Here is a tiny trained network, its code and every weight. The questions are about switching its units off for an input and a target symbol, where a switched-off unit gives its printed mean instead of its output.

import numpy as np


def w(rows, s, z=0):
    codes = np.array(rows[::2]) - 128.0
    scale = np.full(codes.shape[1], s)
    scale[-1] = z or s
    return codes * scale


def norm(h):
    return h / np.sqrt((h * h).mean(-1, keepdims=True) + 1e-5)


def f(y):
    return np.maximum(y, 0)


def softmax(a):
    e = np.exp(a - a.max(-1, keepdims=True))
    return e / e.sum(-1, keepdims=True)


def log_softmax(a):
    a = a - a.max(-1, keepdims=True)
    return a - np.log(np.exp(a).sum(-1, keepdims=True))


def net(x, mask):
    ids = ['ΓΔΛΞΠΩαβετφ'.index(c) for c in x.split()]
    T = len(ids)
    res = E[ids] + P[:T]
    u = 0
    for l in range(3):
        q, k, v = (norm(res) @ M[l].T for M in (Q, K, V))
        z = softmax(np.where(np.tri(T) > 0, q @ k.T / 2**0.5, -1e9)) @ v
        res = res + np.where(mask[u], z, O[l][:, -1]) @ O[l][:, :-1]
        u += 1
        y = f(norm(res) @ A[l][:, :-1].T + A[l][:, -1])
        res = res + np.where(mask[u : u + 4], y, B[l][:, -1]) @ B[l][:, :-1]
        u += 4
    return log_softmax(norm(res)[-1] @ U[:, :-1].T + U[:, -1])


Q, K, V, O, A, B = {}, {}, {}, {}, {}, {}
E = w([
[98,104,97,103,146,24,103,142,219,135],'Γ',
[43,95,187,167,122,108,87,142,153,226],'Δ',
[148,202,98,129,85,182,87,86,178,176],'Λ',
[74,87,147,198,98,157,37,216,135,99],'Ξ',
[132,73,53,101,214,180,198,248,178,78],'Π',
[161,94,46,147,182,103,75,112,108,149],'Ω',
[167,162,115,125,90,76,147,203,130,152],'α',
[102,122,192,208,135,145,141,84,106,96],'β',
[148,35,169,135,120,219,91,155,203,152],'ε',
[144,95,119,169,78,163,72,157,161,51],'τ',
[69,123,104,216,180,225,84,94,127,154],'φ',
],0.014)
P = w([
[98,52,3,249,61,86,224,147,167,116],'0',
[110,68,63,224,95,84,171,161,177,140],'1',
[117,83,90,210,122,95,150,171,175,146],'2',
[120,98,107,196,134,101,132,176,169,147],'3',
[122,111,124,191,140,106,121,175,155,145],'4',
[125,120,139,179,149,116,109,177,148,150],'5',
[127,126,146,164,148,124,101,168,138,153],'6',
[128,137,159,153,151,126,89,165,133,152],'7',
[131,148,170,136,156,132,83,160,126,154],'8',
[134,148,186,119,164,146,75,151,115,158],'9',
[140,158,199,116,158,155,70,145,104,163],'10',
],0.0068)
Q[0] = w([
[83,118,119,146,117,174,161,74,142,84],'L0H0',
[177,164,77,2,120,132,227,60,19,44],'L0H0',
],0.009)
K[0] = w([
[203,135,91,231,109,114,155,135,134,147],'L0H0',
[19,53,37,233,95,135,177,165,254,165],'L0H0',
],0.0073)
V[0] = w([
[4,107,94,170,130,214,135,132,243,84],'L0H0',
[147,82,25,195,212,114,69,85,112,174],'L0H0',
],0.004)
O[0] = w([
[100,135,99,96,146,229,142,163,114,103,99],'L0H0',
[113,136,136,2,136,127,99,117,92,126,255],'L0H0',
],0.0084,0.0033)
A[0] = w([
[84,139,112,108,66,185,68,140,37,37,219],'L0N0',
[19,56,172,103,55,167,64,153,172,151,199],'L0N1',
[197,54,89,61,64,77,61,125,134,102,254],'L0N2',
[68,68,157,154,164,191,131,2,144,97,14],'L0N3',
],0.0052,0.0018)
B[0] = w([
[92,246,78,198,231,89,172,184,114,125,165],'L0N0',
[168,155,71,65,87,119,67,48,2,137,233],'L0N1',
[199,221,216,187,148,181,107,151,51,79,255],'L0N2',
[163,195,186,178,176,126,185,146,44,117,150],'L0N3',
],0.0052,0.0054)
Q[1] = w([
[47,149,179,89,63,126,189,157,157,72],'L1H0',
[63,50,137,113,193,177,127,55,177,8],'L1H0',
],0.016)
K[1] = w([
[177,77,68,227,148,155,129,121,254,13],'L1H0',
[163,139,65,74,187,180,167,168,131,24],'L1H0',
],0.0095)
V[1] = w([
[100,107,198,161,147,148,134,194,80,40],'L1H0',
[255,195,87,155,171,168,101,168,150,128],'L1H0',
],0.0057)
O[1] = w([
[122,63,200,191,45,113,193,107,77,95,17],'L1H0',
[160,137,2,88,84,151,201,47,62,180,248],'L1H0',
],0.0076,0.0016)
A[1] = w([
[118,73,88,97,149,97,212,58,103,93,186],'L1N0',
[56,110,76,99,135,142,58,95,52,93,1],'L1N1',
[171,155,99,95,142,28,155,200,153,114,239],'L1N2',
[47,66,242,190,126,128,120,215,255,115,25],'L1N3',
],0.0077,0.0027)
B[1] = w([
[105,164,217,101,169,59,125,155,159,144,162],'L1N0',
[55,60,95,227,2,127,178,139,145,110,175],'L1N1',
[50,108,143,90,123,161,97,61,102,99,254],'L1N2',
[218,195,182,232,123,131,248,191,68,179,185],'L1N3',
],0.0083)
Q[2] = w([
[120,143,230,117,94,193,181,111,219,116],'L2H0',
[139,34,118,197,112,73,103,121,253,113],'L2H0',
],0.0073)
K[2] = w([
[26,41,102,186,142,117,168,134,243,212],'L2H0',
[15,100,118,112,157,254,254,136,127,76],'L2H0',
],0.0056)
V[2] = w([
[83,137,202,88,95,146,81,243,109,255],'L2H0',
[127,12,75,191,211,47,117,169,142,196],'L2H0',
],0.0066)
O[2] = w([
[64,68,41,140,47,114,160,69,137,203,226],'L2H0',
[114,162,221,15,23,145,104,120,2,226,6],'L2H0',
],0.008,0.0019)
A[2] = w([
[55,48,131,93,137,171,98,72,146,170,91],'L2N0',
[101,92,109,133,150,171,144,74,84,130,118],'L2N1',
[82,147,155,170,120,154,113,184,252,149,3],'L2N2',
[129,185,107,115,53,61,167,125,214,169,59],'L2N3',
],0.011,0.0064)
B[2] = w([
[201,179,155,167,154,105,51,115,123,128,233],'L2N0',
[141,109,195,116,139,151,138,137,175,137,252],'L2N1',
[182,120,195,101,95,248,161,92,161,102,163],'L2N2',
[195,111,123,176,155,68,74,73,182,190,221],'L2N3',
],0.014,0.0036)
U = w([
[154,55,83,168,154,8,166,78,118,143,168],'Γ',
[51,27,94,137,12,103,113,125,101,116,194],'Δ',
[188,70,162,96,31,216,117,96,189,114,117],'Λ',
[103,77,117,60,132,107,175,180,161,114,253],'Ξ',
[103,205,27,99,157,181,141,116,147,197,119],'Π',
[52,155,151,121,180,79,36,161,140,113,144],'Ω',
[186,196,217,197,172,61,204,231,120,120,46],'α',
[1,95,165,165,145,213,159,28,130,143,130],'β',
[151,145,98,69,118,113,146,75,7,145,166],'ε',
[194,192,66,154,118,134,163,159,103,32,73],'τ',
[93,141,119,132,120,102,124,138,112,172,47],'φ',
],0.0077,0.0055)

Each question gives the input, a string of symbols that net reads in full, and the target symbol t.
The units are the heads (2 rows each of Q, K, V and O) and the neurons (one row each of A and B). Each row of codes is followed by its name. A weight is (code - 128) times the scale printed after its matrix; where a second scale follows, it is the last column's (O, A, B and U).
mask holds one flag per unit, layer by layer, with each layer's heads first. A switched-off unit (its flag False) gives its mean, the last column of its rows in O or B, instead of its output. The means were averaged over made-up inputs and are rounded, as every weight is.
A unit's drop is (log p(t) with every unit on - log p(t) with that unit switched off) / (log p(t) with every unit on - log p(t) with every unit switched off).
The circuit of an input: a set's keep is (log p(t) with only the set's units on - log p(t) with every unit switched off) / (log p(t) with every unit on - log p(t) with every unit switched off). Starting from the 12 units with the biggest drops (on a tie, the unit counted first), units are removed one at a time, each time the one whose removal leaves the highest keep (on an exact tie, the one counted first), for as long as the keep stays at least 0.8.
units of the circuit, in order: the units of the circuit, biggest drop first
top k neurons: the k neurons with the biggest drops, biggest first
top k neurons in layer l: the k neurons of layer l with the biggest drops, biggest first
input Δ Ω α Δ Δ Ω Ξ Ω φ, target Ω: top 2 neurons => [L0N1 L2N0]
input ε α β Δ Γ α Ω φ, target Ω: top 3 neurons => [L0N3 L2N0 L1N3]
input α Γ Λ α, target Ω: top 2 neurons => [L0N2 L1N2]
input α Δ Λ, target Λ: units of the circuit, in order => [L2N2 L1H0]
input Λ Ξ Λ Δ, target Λ: units of the circuit, in order => [L2N2 L1N2]
input Ξ α Λ ε Π φ Ω Ω, target ε: units of the circuit, in order => [L0N2 L0H0 L1H0]
input Γ Ω Δ, target Ω: units of the circuit, in order => [L0H0 L1H0]
input Ω Ξ α τ Ω Ξ α, target τ: top 3 neurons => [L1N1 L1N2 L0N2]
input α α α β Ω Λ Ω, target Π: units of the circuit, in order => [L1H0 L0N1]
input α Δ α α α α Γ Ξ, target α: top 2 neurons => [L1N3 L1N2]
input Ω Ω α Ξ β, target α: top neuron in layer 1 => [L1N2]
input Λ Λ Λ α Ω Δ ε τ α Ξ ε, target α: top 2 neurons => [L1N3 L1N2]
input ε Ω β Γ α φ α, target β: top 3 neurons in layer 1 => [L1N2 L1N3 L1N0]
input Ω α τ, target τ: units of the circuit, in order => [L2H0 L0N0 L1H0]
input Λ α Ξ Ξ τ α Λ α, target Π: top 3 neurons => [L0N0 L1N2 L0N2]
input α Π Δ, target α: units of the circuit, in order => [L1N3]
input Ξ Λ Δ Ω Ω Π, target Ω: units of the circuit, in order => [L2N0 L1N3 L1N2]
input α Ω Ω α α Ω Ω Δ Λ, target Λ: units of the circuit, in order => [L1H0 L2N2]
input α Ω Ω φ α Δ α Ξ α Ω, target Ω: units of the circuit, in order => [L1H0 L1N3]
input Λ α ε τ Ω Ω, target ε: units of the circuit, in order => [L0H0 L0N2 L1H0]
input Π Ξ Δ, target Δ: units of the circuit, in order => [L0N1 L1N1]
input ε α Ω β α, target ε: top 2 neurons => [L0N2 L1N2]
input Δ Ξ Λ Ω Γ Γ α Ξ Λ Γ, target Λ: units of the circuit, in order => [L2N2 L1H0]
input α ε τ β α, target Λ: top 2 neurons => [L0N1 L1N2]
input α Γ α Δ ε, target α: top neuron => [L1N3]
